Below are the code and all the weights of a small trained network. Each question names an input and a class and asks about switching units off, where a switched-off unit gives its printed mean instead of its output.

import numpy as np


def w(rows, s, z=0):
    codes = np.array(rows[::2]) - 128.0
    scale = np.full(codes.shape[1], s)
    scale[-1] = z or s
    return codes * scale


def norm(h):
    return h / np.sqrt((h * h).mean(-1, keepdims=True) + 1e-5)


def f(y):
    return np.maximum(y, 0)


def log_softmax(a):
    a = a - a.max(-1, keepdims=True)
    return a - np.log(np.exp(a).sum(-1, keepdims=True))


def net(x, mask):
    res = np.array(x, float).reshape(1, 8) / 4 @ E
    u = 0
    for l in range(3):
        y = f(norm(res) @ A[l][:, :-1].T + A[l][:, -1])
        res = res + np.where(mask[u : u + 4], y, B[l][:, -1]) @ B[l][:, :-1]
        u += 4
    return log_softmax(norm(res)[-1] @ U[:, :-1].T + U[:, -1])


A, B = {}, {}
E = w([
[162,218,219,197],'x0',
[131,148,106,123],'x1',
[123,101,136,149],'x2',
[117,97,141,153],'x3',
[125,71,117,199],'x4',
[99,116,191,79],'x5',
[127,117,128,139],'x6',
[1,168,50,172],'x7',
],0.0053)
A[0] = w([
[123,183,195,166,6],'0.n0',
[147,158,157,159,51],'0.n1',
[162,160,100,117,52],'0.n2',
[252,108,160,117,22],'0.n3',
],0.015,0.0024)
B[0] = w([
[187,52,160,143,211],'0.n0',
[236,42,86,7,177],'0.n1',
[100,155,80,2,154],'0.n2',
[42,165,164,180,253],'0.n3',
],0.0084,0.0068)
A[1] = w([
[54,116,224,38,63],'1.n0',
[43,253,165,183,252],'1.n1',
[81,68,140,60,124],'1.n2',
[198,94,106,11,148],'1.n3',
],0.0063,0.0025)
B[1] = w([
[77,46,132,139,233],'1.n0',
[59,255,205,151,255],'1.n1',
[229,177,77,123,219],'1.n2',
[155,115,118,45,237],'1.n3',
],0.0097,0.0037)
A[2] = w([
[118,119,40,150,221],'2.n0',
[100,177,24,97,67],'2.n1',
[214,101,38,110,255],'2.n2',
[2,115,242,205,245],'2.n3',
],0.008,0.0029)
B[2] = w([
[219,175,163,198,176],'2.n0',
[119,50,198,148,174],'2.n1',
[237,72,173,75,209],'2.n2',
[68,167,2,58,253],'2.n3',
],0.0087,0.0081)
U = w([
[219,35,170,36,62],'0',
[1,199,187,113,11],'1',
[159,140,119,33,254],'2',
],0.0069,0.00076)

Each question gives the input, the list of numbers given to net, and the class t.
The units are the neurons (one row each of A and B). Each row of codes is followed by its name. A weight is (code - 128) times the scale printed after its matrix; where a second scale follows, it is the last column's (A, B and U).
mask holds one flag per neuron, layer by layer. A switched-off neuron (its flag False) gives its mean, the last column of its row in B, instead of its output. The means were averaged over made-up inputs and are rounded, as every weight is.
A unit's drop is (log p(t) with every unit on - log p(t) with that unit switched off) / (log p(t) with every unit on - log p(t) with every unit switched off).
The circuit of an input: a set's keep is (log p(t) with only the set's units on - log p(t) with every unit switched off) / (log p(t) with every unit on - log p(t) with every unit switched off). Starting from all 12 units, units are removed one at a time, each time the one whose removal leaves the highest keep (on an exact tie, the one counted first), for as long as the keep stays at least 0.8.
circuit, biggest first: the units of the circuit, biggest drop first
most important unit: the unit with the biggest drop
top k neurons: the k neurons with the biggest drops, biggest first
k most important neurons of layer l: the k neurons of layer l with the biggest drops, biggest first
drop of u: that unit's drop, to one decimal
input [-8,4,4,0,3,2,3,6], class 0: top 2 neurons	[0.n3 2.n3]
input [-4,-1,-4,-4,5,8,7,-5], class 1: top 2 neurons	[0.n3 0.n1]
input [8,-5,-8,-1,-8,2,8,4], class 0: most important unit	0.n0
input [-6,7,-1,8,6,0,-5,-8], class 1: circuit, biggest first	[0.n3 0.n1 2.n2]
input [6,-2,-1,7,0,-2,2,-7], class 1: top 3 neurons	[0.n3 2.n2 1.n2]
input [6,3,2,-6,6,6,3,-8], class 1: 2 most important neurons of layer 1	[1.n3 1.n2]
input [7,4,-2,-3,0,-4,-3,7], class 0: 2 most important neurons of layer 1	[1.n0 1.n1]
input [4,-4,-3,-7,-1,-6,-8,4], class 0: drop of 2.n3	0.1
input [-3,3,7,8,-1,4,-3,-8], class 1: drop of 0.n3	1.0
input [4,-2,-1,6,-3,-4,6,-5], class 1: drop of 0.n0	-0.1
input [-5,-6,4,-5,8,-8,0,-6], class 1: drop of 1.n3	0.2
